Below are the code and all the weights of a small trained network. Each question names an input and a target symbol and asks about switching units off, where a switched-off unit gives its printed mean instead of its output.

import numpy as np


def w(rows, s, z=0):
    codes = np.array(rows[::2]) - 128.0
    scale = np.full(codes.shape[1], s)
    scale[-1] = z or s
    return codes * scale


def norm(h):
    return h / np.sqrt((h * h).mean(-1, keepdims=True) + 1e-5)


def f(y):
    return np.maximum(y, 0)


def softmax(a):
    e = np.exp(a - a.max(-1, keepdims=True))
    return e / e.sum(-1, keepdims=True)


def log_softmax(a):
    a = a - a.max(-1, keepdims=True)
    return a - np.log(np.exp(a).sum(-1, keepdims=True))


def net(x, mask):
    ids = ['ΘΛΠΣΩβδεζηξτψ'.index(c) for c in x.split()]
    T = len(ids)
    res = E[ids] + P[:T]
    r = norm(res)
    for j in range(2):
        rows = slice(3 * j, 3 * j + 3)
        q, k, v = (r @ M[0][rows].T for M in (Q, K, V))
        z = softmax(np.where(np.tri(T) > 0, q @ k.T / 3**0.5, -1e9)) @ v
        o = O[0][rows]
        res = res + np.where(mask[j], z, o[:, -1]) @ o[:, :-1]
    y = f(norm(res) @ A[0][:, :-1].T + A[0][:, -1])
    res = res + np.where(mask[2:14], y, B[0][:, -1]) @ B[0][:, :-1]
    return log_softmax(norm(res)[-1] @ U[:, :-1].T + U[:, -1])


Q, K, V, O, A, B = {}, {}, {}, {}, {}, {}
E = w([
[109,176,165,80,132,213,114,110,110],'Θ',
[109,147,164,157,171,101,187,77,105],'Λ',
[84,149,201,111,147,176,129,125,95],'Π',
[134,147,116,148,167,75,118,79,132],'Σ',
[55,49,112,100,86,80,120,141,103],'Ω',
[167,126,145,150,117,103,42,106,162],'β',
[135,167,138,91,124,192,75,89,146],'δ',
[190,113,214,130,107,78,128,121,62],'ε',
[211,125,82,97,146,44,132,107,99],'ζ',
[177,116,127,19,193,101,152,146,130],'η',
[113,129,135,166,102,120,192,89,133],'ξ',
[241,132,126,89,114,184,136,138,203],'τ',
[172,158,130,120,122,199,5,180,133],'ψ',
],0.021)
P = w([
[110,81,189,101,93,5,80,142,221],'0',
[96,93,185,108,109,20,99,130,191],'1',
[99,212,148,19,41,129,123,26,88],'2',
[128,27,142,143,166,81,100,92,127],'3',
[124,103,154,144,114,63,128,160,162],'4',
[140,222,97,62,51,167,124,52,52],'5',
[160,21,118,166,178,135,112,107,92],'6',
[148,112,126,168,116,89,147,183,136],'7',
[174,221,72,94,57,199,144,79,27],'8',
[157,24,130,134,185,139,132,115,74],'9',
[167,115,117,190,123,103,147,193,125],'10',
],0.012)
Q[0] = w([
[199,12,143,124,230,173,107,77,65],'h1',
[75,4,111,104,162,126,131,183,148],'h1',
[182,191,179,133,247,133,111,154,156],'h1',
[227,136,184,102,39,94,130,91,9],'h2',
[124,108,158,115,187,131,156,162,132],'h2',
[142,24,110,122,171,166,108,74,91],'h2',
],0.021)
K[0] = w([
[235,122,121,92,152,106,161,195,3],'h1',
[100,104,189,2,111,33,120,128,93],'h1',
[185,215,174,146,224,129,99,139,127],'h1',
[215,134,77,233,145,172,163,207,58],'h2',
[105,126,164,72,135,106,158,170,130],'h2',
[130,50,61,36,117,100,131,137,46],'h2',
],0.02)
V[0] = w([
[217,118,208,151,32,64,92,133,26],'h1',
[198,146,252,77,210,131,140,164,78],'h1',
[87,60,155,195,19,182,152,105,147],'h1',
[184,154,139,118,179,169,170,55,248],'h2',
[176,119,168,128,50,45,119,59,92],'h2',
[140,182,188,248,136,157,85,76,124],'h2',
],0.015)
O[0] = w([
[255,64,154,125,128,35,173,138,44,242],'h1',
[59,123,203,190,130,45,99,239,72,181],'h1',
[202,122,166,98,44,184,226,18,142,94],'h1',
[219,242,158,182,144,84,166,226,152,142],'h2',
[151,150,86,199,188,253,147,73,83,252],'h2',
[187,153,177,107,189,92,98,27,178,106],'h2',
],0.0081,0.016)
A[0] = w([
[150,107,196,122,140,127,141,109,180,32],'n1',
[125,24,92,152,142,155,141,145,151,13],'n2',
[101,88,63,93,136,123,151,167,101,56],'n3',
[127,129,179,103,109,159,72,126,79,16],'n4',
[134,137,113,114,170,99,79,159,111,91],'n5',
[126,64,151,154,135,119,212,130,235,4],'n6',
[150,101,60,209,136,102,92,121,151,78],'n7',
[135,178,103,115,87,154,169,129,68,58],'n8',
[133,218,129,89,85,94,143,133,67,172],'n9',
[62,7,153,141,113,152,136,134,158,8],'n10',
[146,139,72,100,60,120,106,91,54,27],'n11',
[133,83,98,154,171,70,166,151,190,72],'n12',
],0.022,0.0037)
B[0] = w([
[46,138,110,232,66,190,120,117,87,172],'n1',
[165,81,95,49,201,134,54,120,62,175],'n2',
[120,110,74,162,147,210,57,32,147,196],'n3',
[125,138,111,51,197,52,153,135,154,173],'n4',
[150,159,100,159,11,189,151,85,94,248],'n5',
[58,25,47,66,233,28,227,225,129,150],'n6',
[81,78,128,62,108,63,111,130,209,216],'n7',
[153,171,96,212,67,70,17,167,193,193],'n8',
[122,52,109,28,137,134,121,71,113,202],'n9',
[191,149,224,160,78,206,172,209,253,158],'n10',
[13,135,200,131,158,167,134,199,66,203],'n11',
[104,192,154,93,247,185,103,116,143,177],'n12',
],0.017,0.012)
U = w([
[64,110,126,11,84,130,190,87,89,146],'Θ',
[90,181,155,150,207,135,141,76,93,78],'Λ',
[130,116,217,124,85,111,149,145,173,169],'Π',
[120,177,79,71,176,109,105,61,204,170],'Σ',
[176,32,157,82,122,221,131,122,182,148],'Ω',
[135,48,165,176,96,73,79,48,205,94],'β',
[175,198,98,136,45,215,153,69,87,98],'δ',
[208,69,173,151,130,88,128,109,47,100],'ε',
[157,84,1,98,175,139,64,64,82,17],'ζ',
[72,143,90,175,109,110,71,194,120,120],'η',
[125,98,45,137,116,111,215,105,149,253],'ξ',
[202,162,108,87,171,143,162,160,164,254],'τ',
[225,124,68,84,24,80,105,151,153,124],'ψ',
],0.0081,0.0031)

Each question gives the input, a string of symbols that net reads in full, and the target symbol t.
The units are the heads (3 rows each of Q, K, V and O) and the neurons (one row each of A and B). Each row of codes is followed by its name. A weight is (code - 128) times the scale printed after its matrix; where a second scale follows, it is the last column's (O, A, B and U).
mask holds one flag per unit, heads first, then neurons. A switched-off unit (its flag False) gives its mean, the last column of its rows in O or B, instead of its output. The means were averaged over made-up inputs and are rounded, as every weight is.
A unit's drop is (log p(t) with every unit on - log p(t) with that unit switched off) / (log p(t) with every unit on - log p(t) with every unit switched off).
The circuit of an input: a set's keep is (log p(t) with only the set's units on - log p(t) with every unit switched off) / (log p(t) with every unit on - log p(t) with every unit switched off). Starting from the 12 units with the biggest drops (on a tie, the unit counted first), units are removed one at a time, each time the one whose removal leaves the highest keep (on an exact tie, the one counted first), for as long as the keep stays at least 0.8.
circuit, biggest first: the units of the circuit, biggest drop first
most important unit: the unit with the biggest drop
k most important neurons: the k neurons with the biggest drops, biggest first
which heads matter: for each layer, one digit per head in row order, 1 if its drop is at least 0.15 and else 0, layers parted by /
input β η ξ δ τ η Θ ζ β, target η: which heads matter => 01
input ξ δ ζ ξ Σ Π β Σ τ, target ψ: most important unit => h2
input ε η ζ ζ ψ, target ψ: circuit, biggest first => n5, n11, n4, n3
input δ Λ ψ ζ Ω δ, target η: circuit, biggest first => n8, n11
input δ ψ β ξ, target ξ: which heads matter => 10
input ξ ξ ζ, target δ: circuit, biggest first => h1, n8, n11
input Λ Λ τ ξ ξ Λ ξ Ω Λ δ, target Ω: which heads matter => 01
input Ω β δ, target Σ: 3 most important neurons => n5, n4, n8
input Λ τ ξ Θ Θ ξ ξ Θ ψ Π, target Π: circuit, biggest first => n10, h2, h1
input ξ β η ψ β, target β: 3 most important neurons => n7, n11, n1
input ξ τ Π ζ ζ ξ ψ τ, target τ: circuit, biggest first => n12, h2
input ξ ζ ζ, target δ: circuit, biggest first => h1, n8, n11
input ψ η ε β β Θ Λ Ω η Σ, target η: which heads matter => 10
input β δ δ β ε β Ω ξ Θ Π, target ε: most important unit => h1
input Ω Λ Λ Θ ψ η ε Θ, target Θ: circuit, biggest first => h2, n8
input β δ ξ δ Θ δ ε ξ τ, target ψ: circuit, biggest first => n8, n3
input ξ ψ δ ζ Λ Σ, target η: 2 most important neurons => n8, n11
input β ε ψ δ Σ ζ ξ ξ η, target δ: circuit, biggest first => n2, n7
input δ τ η, target ψ: circuit, biggest first => h2, n11
input δ Λ ξ τ, target τ: most important unit => h2
input ξ τ β Π η β β, target η: which heads matter => 10
